Each row was made from one walk, in order. Every step used is in the known rows, and no mark comes twice. Write each row's walk.
Known rows
dazi, ginimer, zolam, nive, zovel, vefes, daso: [  29 -156    6  176   77 -149  157 -155   70 -182  -51 -208  -93 -188
    0   13   75  -78   -1 -188 -326   83    5  108    1   94 -104   36
   41  266  232  146 -144 -102   63  295  255 -214   30 -123   95   24
   39  194   79   13  150  115  -19   -2 -158  -88 -148 -338 -243  -45]
daso, zovel, vefes, tuze, dazi, sozek, sokol, denusa, suti, gusa: [ 119 -162 -194  174 -134  -84 -101   34   26 -187   13  127  163 -176
   98 -180  218  133    0  -43 -218   50   31  200  244   63 -316   25
  -11  288  265  188 -248  -41   77   88  -58  -44   98 -246  -19  -44
 -654   79  -46  -96   14   38  103  -35 -191 -106   -9 -381 -220  -82]
sokol, suti, gusa, vefes, daso, zovel: [ 187 -255  102  189  122 -139  127  -97   44  -75  -10  144  138 -100
 -229 -295  106  -48  -31  -15 -236 -127   66   94  -83  141 -157  290
   53  229  375  176    8  -15   47   74  -55 -109   41 -122   -1 -113
 -696  127  133  136  -41 -125   68  -19  -17  -72   52 -275 -174  -96]
nive, zolam, suti, gusa, denusa, ginimer, dazi, vefes, tuze: [ 367 -259  -43  300 -123 -105  128  -72  111   57  111    5  224 -144
 -250  -88  206  218  -49   -6 -330  225  218   61 -169   86 -153  262
   61  244  133   29 -164   40  135    1   40 -134   45  -75  -51   43
 -266  303   70  -59  -55  -12   42 -130 -115  -78  -27 -272 -234  -71]
ginimer, denusa, suti, gusa, vefes, zovel: [ 104 -222   80  114   71 -203   41   14  105  -24  120   81  137 -115
 -103  -42  176   77  -38  -10 -200  130   38   18   17  145 -294  317
   77  248  377  162 -187   51  107   25   33  -89   93  -80  171 -240
 -576  209  -85   78  -72  193   67   17   51  -83   39 -309 -198  -70]
varuv, zovel, vefes, daso, tuze: [ 128  -71   13   93   49 -182  138  -96  113  -77  -55  -49   12   -5
   73 -101  109 -111   18  -95 -240  -68  -60  145   49  149 -158  122
   37  232  220  149    8  -39   44  201   44   23   -7 -109   -8  -38
 -409   39   20  -39  155 -149  -18  -10  -98  -53  -17 -361 -237  -98]
denusa, suti, gusa, daso: [ 177 -261   -3  200  148 -113  102  -95   94 -109   27  210  173 -192
 -289   -7  163  -11   16   61 -130   54  -40  -22    2   79 -308  375
    0  204  439  239  -71    2   60  -28   52  -52   42  -64  126 -139
 -373  132 -100   10   37 -132  111   -6  118  -71  -41 -259 -227  -16]
varuv, daso, gusa, denusa, suti: [ 156 -296   54  349   -5 -141  105 -130  146   15   84  307  181 -182
 -357  -50  182    6  108   18 -251  -86  -64  -86   85  102 -200  307
   33  144  244  153   67  -47   33   75    0  -86   12 -179   48 -160
 -331  376   62  -60  150  184  101   46   57 -128 -160 -328 -239  -59]
zolam, suti, gusa, vefes, tuze: [ 178 -151    5  212  127 -128    6   34  151 -146  -24   70  189 -176
 -281 -164  144   68  -48  -15 -192  104   58   37 -155  143  -73  204
   92  220  244  138 -236    7   69   67   -2  -41    3  -59 -152  -89
 -681  141   20  119 -167 -347   74  -34   69  -53  -22 -304 -265 -133]
nive, suti, gusa, denusa, ginimer, dazi, sokol: [ 279 -226  -86   68  -19  -78   20 -154   77  -37  176  200  133 -253
 -314   42  139   53   30  -49 -106   96  258  108  -99   76  -97  329
   60  201  169  115  -51   68  126  -41   14  -57    1  125  247  -49
 -323  208  -19  -77  144   83  -12  -37   38  -87  157 -259 -153   45]
sozek, sokol, suti, gusa, daso: [ 196 -120  188  110   65  -43  -28 -149  -19  -51   12  298  149 -157
 -276 -165  107  126   40  -27 -120   98   86   76  -49   95 -236  145
   55  285  267  105  -66  -47   31   37    0   -4   10  -70  -16  106
 -664  325   23   27  102 -375   62   81  -42  -29   83 -253 -235  -13]
suti, gusa, daso, tuze, dazi, zolam: [ 113 -130  -40   97  141  -70  134 -112  -31  -31  -28  169  130  -79
 -275 -152  230  -20   32   13 -157  148   -1   23 -270   68 -276  317
   16  276  264  180   37    2   37  -51  -73   47   -9  -31   78  -54
 -223  307 -178 -103  -66 -104   84  -30   82   11   28 -261 -293  -33]
ginimer, dazi, vefes, daso: [ 128 -158  312  250  225 -173  245 -184   45 -271   25 -136  209 -104
 -163  142  187 -113  -93 -126 -275   78   74   71   66  127   63  155
   42  194  223  176  135   43   64  209   60  -67   32  -38  311 -174
   58  -36  -93   59   67 -262  -39  -16  -40  -77  -36 -322 -254    2]
zovel, vefes, tuze, dazi: [  90  -83  -80  107  -23  -74    8    1   40 -431  -88   44  178  -19
   69 -123  185    8   26  -92 -271   32   33  140 -113  114 -129  -35
   37  272  251  185  -41   -2   48  185   46  -45   48 -119  -35  -34
 -174 -206  -70    5   84  -93    6  -38 -138  -60  -77 -302 -271  -66]
zovel, vefes, gusa, daso, tuze, denusa, ginimer, dazi, sokol: [ 205  -83  114 -178 -166 -104   71  -72  -23 -287  -19   73  201  -63
 -106  -94  156   10   13  -25 -265  146  133  173  172   -3 -304  119
    7  245  219  153  -12   27  133   64   72   97   64    1  167    1
 -127   73 -181  -28  175  283   47 -149 -133  -39   41 -304 -255  -42]
vefes, tuze, denusa, ginimer, zolam, varuv: [ 278 -157  244  -17 -154  -95   97  -23   52 -204  -58   14   32  -21
 -197  112  179  228   27  134 -306  244   42   61   50   98  -24   69
  126  234   97   75  -36   19   54  221   36 -126   14  -71  -94   -9
 -158 -102   15 -176   70 -182   51  -70  -10  -75  110 -320 -250 -125]
gusa, denusa, ginimer, zolam, varuv, zovel, vefes: [ 285 -132 -152  131 -126  -84  146  -79  176   59   55  -98   -2 -130
 -228  -77  160  202  105  -32 -178   59   20  247   -3   -9 -323  308
   87  273  169   27 -117   47   73  186  111 -245  -89 -114   67   14
  -60  -96  202  -93   48   62   16  -48   65  -50  185 -383 -249  -70]
gusa, denusa, ginimer, zolam, varuv, daso: [ 248 -221   22  257  -36  -68  191 -144  100  -15   62  105   53 -151
 -399   43  218  186  117   14 -209   57   74   33   31   37 -157  284
  110  171  108   20    4    4   47  219   94 -170  -93 -159  157   -7
  -44  115  172  -95   78  -24   32   12   97 -102   67 -363 -262  -20]
dazi, zolam, varuv, zovel, vefes, tuze, denusa, suti, gusa, daso: [ 373 -192  -34 -112   90  -49   55   -3  170 -197   13  -56  -49 -178
 -165 -298  152   89   25   91 -288  150 -148  184  -42   30 -297  390
    6  375  279  147 -129   61   74   99  -78 -109   11  -49 -120 -119
 -326 -210  -43  -57   -9  -46  168 -134   60    4  162 -385 -226 -159]
ginimer, suti, gusa, vefes, daso: [ 108 -189  175  365  188 -155   36  -42  106 -202   30  155   17 -163
 -361   36   71  -58  -67  -33 -178  -33  118   94  -27  171 -221  271
   92  196  393  219  -63   -2   97  101   20 -146   94  -37  158 -167
 -498  139   19   56  -11 -307  -41  -12   93  -71    6 -284 -220  -83]
suti, gusa, denusa, ginimer, dazi, sozek, sokol, zovel, vefes: [ 222 -120 -292  196  -30  -20   93 -211   -4  -82  163  -22  172 -265
 -138  -87  175  155   44 -143    5   69  265  307 -102    3 -319  137
   56  279  163   41 -157    3  140   46   44 -143  -69 -156  152    7
 -287  298   43  -28  -33   94   18    0   -1  -78  169 -278 -233  -38]
zolam, varuv, zovel, vefes: [ 208  -50 -112   -7  117  -89   76  -78  202  -96   28  -55   21 -112
  -26  -96  130   28   39  -85 -153  -66  -81  176   -3   69  -52  175
   59  283  171   36 -134   32   18  222   43  -72  -40  -96  -71  -72
 -213 -278  139  -35  -17 -162   14  -17   76  -43   96 -389 -246 -105]
zovel, vefes, daso, tuze, dazi: [  43  -95   39  137  -54  -92  127  -64   34 -271 -119   69   67    0
  118  -68  149 -129  -10  -71 -166  -33   37  125   40  139 -186   44
   44  190  264  209   79  -59   35  210   71   59   27 -180   81  -41
 -303   56  -62   -3  122 -161  -11  -48 -151  -66 -149 -310 -238  -70]
tuze, vefes, daso, gusa, denusa, ginimer, zolam, nive, zovel: [ 198 -278  274  135 -158 -153  304 -162   51  133  -30 -296  -44 -125
 -324    7   89   38    0  -64 -304   55   -7  -53  109   77 -237  176
   92  208  196  226  -43  -85  118  204  122 -264   79 -220   93 -117
   92  451   95  -94  120  315   14  -68  -63 -116  -69 -306 -179 -205]
dazi, ginimer, zolam, varuv, daso: [ 103 -150  105  180  221 -113  102 -166   92 -104   70  121  -58 -190
 -281  113  188    0   95  -53 -299   52    2  -23  -79  102   99  183
  108  207   57  -45    4  -45   -5  269  149 -108  -86 -132   25  -60
  -38  126  128  -73   69 -145   25   55  166 -120    6 -388 -321  -34]
denusa, ginimer, suti, gusa, daso, zovel, vefes, tuze, dazi, varuv: [ 216 -121 -168  140 -139 -149   21  -25   23 -182  -26  171  237  -90
 -256 -137  214   91   81   12 -294   61   62  162 -168   41 -220  144
    7  248  351  157 -248    6  116   -3  -32 -158  120  -59   31 -123
 -471 -113   43  -11  157 -246   73 -176 -147  -75  160 -324 -236   39]
sozek, sokol, denusa, ginimer, suti, gusa, vefes, zovel: [ 175  -25  162  204 -170 -140 -133    1   51  110  115  162   23 -126
 -365  102  103  274   40  -60 -161  165  220  161  258   68 -437   28
   70  254  246  127 -343  -26  133   82   -2  -77  113 -180  150   10
 -772  172   51  -20  -21  -36    0    4  -88 -127  132 -352 -218   30]
zolam, varuv, tuze, gusa, vefes: [  60  -72  203   20  -32  -89   68  -53  126 -167  -63    4  124 -104
 -133  -37  126   80   31  -62 -170   15    1   17  -44   80  -33  332
   72  250  227   80 -144   82   15  202  -36  -22   30 -115  -18 -143
 -243   16  -39 -189 -161 -366   97  -52  255  -64  -60 -292 -208 -206]
vefes, tuze, gusa, denusa: [ 156 -174   67  133   24 -103   63   -2   23 -240  -80   59  154 -109
 -113    1  184  172   60  -25 -262  170   74  -29  -41   63 -118  195
   59  302  267  169   20   27   42   48   28  -23   51  -93   21  -90
 -179  216  -25 -129   49  -65   66   17   91  -39 -113 -244 -190 -145]
denusa, ginimer, zolam, suti, gusa, daso: [ 252 -207   44  260   39 -120  154  -96   90  106   12   95  132 -158
 -443    4  159  143   53   72 -137  182   19   25 -204   49 -284  221
   84  160  257  139 -200   -1   65   82  117 -134  -95  -68  -33  -46
 -296  279    9  -57  -68 -276   62  -27   -2  -58   69 -302 -328   82]
zolam, ginimer, dazi, sozek: [  27  -47   68  124  275 -140   90 -173    4 -236   48 -109   67 -109
 -253  172  232  -67   33 -143 -172  110  102   67 -219   54  -96  114
   96  181  125  176  -50   28  100  173   93  -68   14  -71  303 -190
  202   40 -118  -74  -71  -60   28   18   57  -85   35 -192 -298   44]
zovel, vefes, daso, tuze, denusa: [ 140 -110  153   44 -102 -109  167  -52   59 -211 -136   65    2  -28
   45  -43  101  -65  -23  -19 -172  -18   10  141  143  127 -160   49
   92  169  286  179  117  -53   51  250   71   56   12 -126   36    1
 -378   92  -20   15  133  -70   15  -62 -143  -45 -103 -296 -228 -135]
sozek, sokol, denusa, suti, gusa: [ 180 -122  117  220  -33  -38 -118  -42   92   30   47  266   64 -212
 -182  134  130  166   22   -7  -69  163   93   67  325   85 -317   92
   57  273  259  124 -144  -31   68   13   29   -2   14 -166  100   71
 -719  291   10  -53   67 -117   29   57   11 -111  -12 -337 -203  -25]
zolam, ginimer, dazi, sokol, suti: [ 156  -68  209    6  186  -83  -45 -154   42 -236   41   11  108  -83
 -202  -25  189  -73   30 -112 -283  171  128   93 -274   41 -114  229
   99  254  132  136   -3   16   87  110   47  -42   -4    0  237 -107
   -4   31  -26  -20   60 -191   16  -52  -29  -77  132 -203 -219  110]
sokol, suti, gusa, denusa, ginimer, zolam, nive, zovel, vefes: [ 207 -217 -242  194 -193  -18   65 -145   84  -70   35  -29   52 -184
 -229 -293   89  160   35  -39 -209   86  174  248 -122   12 -403  252
   52  299  349  147 -180  -49  117   73   92 -276   30 -115   42  192
 -327  421  156   35   22  275   25  -81 -246  -80  136 -232 -166  -10]
tuze, dazi, vefes, zovel: [  76 -109   47  127    4 -148  116  -94   65 -133   73  -90  212   41
  -37   -4  231   29  -43  -79 -300   92   45   94 -108   35  -72  205
   -4  239  228  209  -54   55   51  209   -2  -68   96 -116  124 -292
  -70   -6  -93  -78   -6  -21   78   -4  -90  -42  -25 -313 -310   62]
nive, zovel, vefes, daso, tuze, gusa: [  34 -170  121   98  -38 -137  123 -136   36  -66 -116  -24   12  -18
  212  -19   58    0  -10 -145 -131   11   17   45  113   99 -128   99
   17  283  355  230  -48  -67   68  203  133   48   80 -145  -19  -35
 -253  366  -46 -106  128  180   38  -51 -239  -81 -331 -251 -136  -74]
suti, gusa, daso, zovel, vefes: [ 229 -168 -231  153  123 -142  167  -73   37  -12  -37  160  233 -187
 -211 -241  183    9   20  -72 -141 -110  -85   59 -104   56 -183  227
   -2  238  427  169 -103  -17   42   26   18  -57    8  -67   16  -54
 -280    2   52  118  -40   62   52  -10   -6  -17    8 -304 -265  -57]
sozek, sokol, suti, gusa, denusa, ginimer, dazi, varuv, tuze: [ 243  -57   86   60 -244  -46  -64 -206   44  -18   91  202  269 -168
 -284  -90  172  198   77  -34 -169  192  244  167 -193   63  -72  263
   69  289   98  -56  -95   58   97  -36  -26  -66    4  -42  125  117
 -614  377   58  -62  207 -439   54  -37   35  -88  240 -247 -187   23]
zovel, vefes, gusa, denusa, ginimer, dazi, sokol, suti: [ 235 -200  -59  -13 -100  -30  -15 -110   21 -297  100   23  218 -158
 -120 -197  136   70   24  -58 -246   71  275  253   22  -27 -301  204
   16  284  218   82  -15   63  130   26  100  -59   41  -37  197    5
 -153   90   34   48  190  297   48  -94 -105  -89  102 -282 -211   28]
suti, gusa, daso, zovel: [ 221 -191 -109  168  193 -166  196 -102   23   70  -13  200  245 -159
 -297 -129  205   23   18  -27 -163  -52  -81  -38 -125   80 -110  277
   11  229  371  161  -60   -1   26  -19   -9  -42   15  -46   33 -110
 -278   98   22   37  -35  -50   58   31   94   -9    3 -285 -264  -35]
daso, tuze, gusa, denusa, ginimer, dazi: [  66  -36   74  119 -133 -121  119 -115    7    4    7   61  149  -43
 -218  135  213  145   88  -23 -159  171  167   66  -19   24 -321  250
   54  209  208  123   47   29   72  -24   22   85   17 -102  220  -92
 -124  411  -96 -232   -2   44   13  -66   20  -83  -30 -212 -179  -22]
vefes, tuze, denusa, suti, gusa, daso, zovel: [ 276 -230   94   58  -49 -166  108   30   81 -170  -53  205  189  -88
 -206 -125  202  104   -7  131 -362   95 -111  -10   72  111 -199  287
   22  247  392  242  -50   11   65   12  -52  -42  136  -61  -72 -155
 -503   -6 -102  -35  113  -44  127  -71  -14  -18  -19 -277 -202 -116]
denusa, suti, gusa, vefes, daso, tuze, dazi, ginimer: [  15 -182   10  191  -34 -113   48  -47  101 -194   25  159   22  -93
 -135    6  155 -171   -4   24 -214   59  131   87   82  152 -324  368
    1  210  319  213  -45  -36   87   -9   30  -26   72 -197  143 -214
 -627  268 -122   -6   33  -87   83  -89  130 -141  -71 -277 -184 -140]
ginimer, dazi, varuv, daso, tuze, denusa: [ 138   -3  249   27  107 -173  128 -190   90 -207   -1  225  209  -62
 -212   92  261  -59   65  -62 -317   94    4   -3  -95   97  158  143
  114  186   87   41  200   22   69  173    6  103  -32   -9  218 -120
 -210  128  -47  -18  175  -78  -12  -60   15  -47   25 -332 -252   29]
ginimer, zolam, nive, suti: [  42 -119  178  201  100 -156   47 -112   52 -134  -40  -49    5 -199
 -227   55  109   37  -21  -75 -259   54  -25   35  -60  104 -143  160
   86  176  214  224 -102  -36   46  258   76 -154   54   88  124   17
 -167   88   57 -114  107  -38  -25   51 -182  -37  -14 -357 -248  -16]
suti, gusa, vefes, zovel: [ 167 -146  -90  103  115 -185   49  -50   69  -43   76   30  165 -113
 -206  -83  159   36  -35  -65 -163    2   81   35 -126   92 -116  269
   20  247  306  176 -152   13   88   68   12  -63   61  -89   94 -193
 -350   30   18  101 -163  173   56   32  105  -74   30 -297 -243  -87]
zolam, varuv, tuze, gusa, daso, zovel, vefes: [ 132  -82   40  -14  -72 -112  140  -40  100  -88 -107   43  181 -142
  -52 -215  163   93   58  -67 -204  -79 -154   24  -34   31  -95  318
   17  249  338  107 -184   49  -13  189  -23    9   65 -141  -88 -104
 -186  -70   -7 -153  -66 -295  124  -87   86  -19  -86 -325 -220 -132]
suti, gusa, vefes, daso, tuze, denusa: [ 181 -149  139   96  -24 -123  152  -36   70 -142  -77  154   37  -68
 -205  -49  112  -74  -54   19 -153   32  107   74   94  167 -142  248
   91  208  292  187   80  -21   90   88  -24   -1    8  -96   77  -77
 -588  278  -43   62  -77  -25    9  -50  112  -45    6 -266 -201 -245]
ginimer, zolam, nive, gusa, vefes, daso, tuze: [  10 -113  333  127  104 -195  113  -73   48  -80 -123 -182   37 -101
 -120    5   99  -37  -69 -101 -262  126  -31   31  123  184 -252  118
   49  226  216  229  -46 -107   92  252   73 -171  119  -45  193   65
 -186  316   40 -132  -43  -58  -17    8 -136  -70 -161 -372 -230 -229]

Write each row's walk
[ 226  -47   87  112 -162  -53  -71 -235  -10  -28   92  338  214 -160
 -324  -99  221  153  111  -27 -195  163  266  114  -20   76  -89  196
   69  245   41  -57    5  -51   95  -13  -44   54  -26 -107  160  151
 -760  534  123    2  239 -249   36  -25 -101 -130  214 -306 -177   27]	sozek, sokol, suti, gusa, denusa, ginimer, dazi, varuv, daso, tuze
[ 181 -227   99  122 -106  -10  -68  -10  201 -135   49  179   76 -200
  -63   -9  198   50  -18   86 -231  256   -6   58   26   67 -161  450
   80  305  152   95  -99   46   33   94   -2 -106  -13 -120   67   -4
 -259  234 -118 -283  -53 -318   38  -92  230  -71  109 -392 -231  -46]	ginimer, zolam, varuv, tuze, dazi, sokol, denusa, suti, gusa
[ 210 -123   47   -7   16  -84   40 -157  -28 -316   30 -131  258  -99
  109  -37  166   59   53 -134 -258  171  171  176 -168   14 -178   22
   19  308  168  116 -113   13  111  113   21  -38  -50  -77   51 -145
  -43  -33  -68 -168   54  -35   17 -126 -155 -121   67 -308 -179   38]	denusa, ginimer, dazi, sokol, zovel, vefes, tuze, gusa
[ 166   13   87   43 -131  -92  -72  -26  128   78  -18  324  108 -113
 -123  -38  201   75  112  -20 -187  264  -29  103  259   47 -389  242
   21  369  209  127 -144  -28   80  -72  -53   62   27 -154  101   56
 -910  326  -77  -87  168 -206   68  -55   42  -16  112 -402 -194  -36]	sozek, sokol, denusa, suti, gusa, daso, tuze, dazi, varuv, zovel
[ 284 -229  117   39 -162 -137   43  -46  155   46  107  276  -26  -49
  -75 -136  180  111  -23   79 -344  -19   30  -60  123  119 -227  407
   40  214  190   95  -88  -53   97  182  -28   33  133 -228  -69  -90
 -532  185   82 -116  -65  389  117 -106  -41 -106 -129 -353 -163 -199]	nive, zolam, varuv, daso, tuze, denusa, suti, gusa, vefes, zovel
[ 146 -210   -8  104 -138  -96   63  -20  145  -43   11  268  291 -106
 -107 -212  225  -40   36    3 -329   98  -87   11  -32   67 -288  422
   -2  261  322  202 -130   66   42  -14 -106   -6   55 -119   91 -123
 -440  213 -248 -222   40 -279   96  -97  145  -20    6 -311 -230   41]	varuv, tuze, dazi, sokol, denusa, suti, gusa, daso, zovel
[ 262 -262  135  149  -36 -144  142   -3  178  -85   -5  145   55  -99
 -177  -72  117  -21  -65   87 -225  -69  -35   95  163  114 -274  372
   43  192  435  266   -4   37   98  109  -21 -112   54 -129   53 -321
 -602   50    5   17    8  101   88  -70   48  -52  -65 -290 -169 -140]	tuze, denusa, suti, gusa, vefes, daso, zovel
[  96 -258  176  159  132 -131   66 -171  -68  -80   44   60  114 -179
 -112 -212  113   47  -41  -82 -129  -45  115  158   72  106 -152  136
   46  212  188  140 -116  -49   55  207  -56  -74   18 -152   54 -112
 -709  320   54  -47  -20 -296  143   85  -41  -85   53 -317 -224 -131]	dazi, sozek, sokol, suti, gusa, vefes, daso, zovel
[  76 -165  123  197 -133  -12  -82  -47  127 -113   73  162   12 -224
  -88   63  193  151   -5   59 -136  244   33  110  136   77 -228  308
   86  280  100   95 -189   22   42  165    4 -112   24 -210   49   34
 -404  377 -147 -334  -82 -375   71    0  167  -82   80 -383 -271  -89]	ginimer, zolam, varuv, tuze, dazi, sozek, sokol, denusa, suti, gusa
[ 137  -73  215  147  -92 -117  136  -33   18  122    2  163  -26  -94
 -623   85  144  107  100   29 -233  133  121   39  171   68 -496  122
  156  165  343  148  -99  -41  125    0  -23  -10   96 -165  175   82
 -538  376  -77  -44   -9  -94    0 -151   40 -110  214 -273 -234  -49]	sokol, denusa, ginimer, suti, gusa, daso, tuze, vefes
[ 227 -219  -85  163  -45  -78   32    8  146 -263  -18  140  119 -215
  -46 -214  230  141   67    0 -316 -101  -72    6  231   45 -122  332
    2  237  296  124 -108  -26   25  191  -23  -16   74 -267  -42 -171
 -384  -52  159  -40   70   31  132  -73  -50 -123 -134 -409 -141 -143]	zolam, varuv, daso, zovel, vefes, tuze, gusa, denusa, suti
[ 201 -146 -162  162 -125 -154  123  -96    2  -17  -42  -17   92 -226
 -316 -158  136   81   45  -47 -228  -35    0  136  -13   37 -345  158
   -2  164  348  231 -292  -60   99  139   40 -207   45   -8   81   49
 -303   14  106  -14   55  177   23  -72 -317  -82  123 -367 -232   -1]	denusa, ginimer, zolam, nive, suti, gusa, daso, zovel, vefes
[  32  -82  232  -30  -26 -164  102  -69  113    3  -25   -7  -53 -138
 -275   57  120   17   55   12 -357  255  -88   63   82   93 -422  218
   48  228  273  169  -83  -80   88  132  127 -144  134  -42  122   16
 -206  445  -86 -215   90   63   94  -57  -45  -43  -91 -296 -270 -126]	dazi, ginimer, zolam, nive, gusa, daso, tuze, denusa, suti
[ 108  -37  133   30 -310 -134   48  -48   41  -34  -55   63  -44  -78
 -356  -15  103   90    3   45 -230  120  143  171   95  103 -342  214
  105  151  211  192 -131  -42  133  137  -60  -82   59   40   70   76
 -624  337  -19 -136  -20  181   13 -124 -187  -72  165 -294 -195 -179]	daso, tuze, denusa, ginimer, zolam, nive, suti, gusa, vefes
[ 193 -183  105  346  -46 -168  133    5   86   75   14  159   27 -116
 -435   51  111   65   35   -7 -228  -18  131  121  257  112 -387  108
   94  177  386  186 -164   -5  114   57  -29 -160   75 -192  177  -80
 -685   84   94   38  -44  -40  -23  -93  -26 -128   90 -336 -186   -5]	sokol, denusa, ginimer, suti, gusa, vefes, daso, zovel
[  43    8  -75   28  -23 -169   43  -38   75 -116   -1   46    3   -5
  -61 -168  162  -75   93  -94 -396   62  -29  182  -58   54 -368  243
  -10  361  204  136  -63    1   77   71  114  -36   62  -89  -52  -25
 -219  190 -100  -88  184  291    2  -38  -28   11   18 -374 -340  -77]	varuv, zovel, vefes, gusa, daso, tuze, dazi, ginimer, zolam
[ 202 -157  230   80  -81 -143   93 -132   60   64  -11   34  113 -136
 -396  -46  244  112   83   20 -336  119   87  -82  -23    2    8  335
  137  166   21  -19  -11  -15  123  156   76   18  -21 -109   47  -69
 -453  546  180  -27  252   41  141 -107   31 -110   41 -421 -296  -93]	dazi, varuv, daso, tuze, vefes, gusa, denusa, ginimer, zolam, suti
[ 177 -143  -77  152  106 -105   10  -55   62 -416  -49  237  258 -112
 -197 -163  240  -80   53  -80 -307   45  104   -4 -158  140  113  182
   37  292  189  122  -29   -2   97   77  -67  -73  -14 -101   53 -124
 -505   45   12  133   -5  -76   40  -46  119  -92   52 -354 -239 -159]	suti, gusa, vefes, tuze, dazi, varuv, daso
[ 261 -115  131  165 -195  -40  -56 -141  -37 -171   99   66  241 -145
 -308 -104  181  248   -2  -28 -264  258  318  222   67   84 -163  160
   40  310  128   33  -87    2  112   -3  -56 -104   66  -67   97  145
 -569  316   34   14  137 -306   37  -36 -165 -118  249 -269 -187  -54]	sozek, sokol, suti, gusa, denusa, ginimer, dazi, vefes, tuze
[  26 -131   56   42    1  -96   60  -79   58   -3  -41  -29   85  -15
    1 -289  122   74  -16 -106 -228  106  -40  103 -102   12 -339  227
  -10  344  293  220 -208   22   88  117   87   51  139  -54 -151  -40
 -267  297 -140  -57  118  296  151 -105 -275   36 -307 -294 -277   37]	nive, zovel, vefes, gusa, daso, tuze, dazi, zolam, suti
[ 190 -108  337  -26  -34 -171  249 -234   37 -124   -3 -165  196  -46
 -263  177  193  -65   47  -75 -297   72   96  -25 -167  111  127  127
   98  148  105   57   24   80  117  183   69  -48    4  -95  265 -210
   -5  -26  -64  -68  205 -386   20 -128  110 -150   93 -287 -226  -13]	denusa, ginimer, dazi, varuv, tuze, vefes, daso
[ 155 -185    9   68  -38  -43  -44 -118   -6 -283   53    7   81 -209
  132 -127  122  145  -28  -32 -116  111   97  257   64   57 -259   64
   62  291  199  138 -185  -49  113  197  -22  -85   27 -143 -130  -54
 -665  258  -59 -145   69 -101  161    2 -115  -64   44 -317 -237 -168]	dazi, sozek, sokol, zovel, vefes, tuze, denusa, suti, gusa
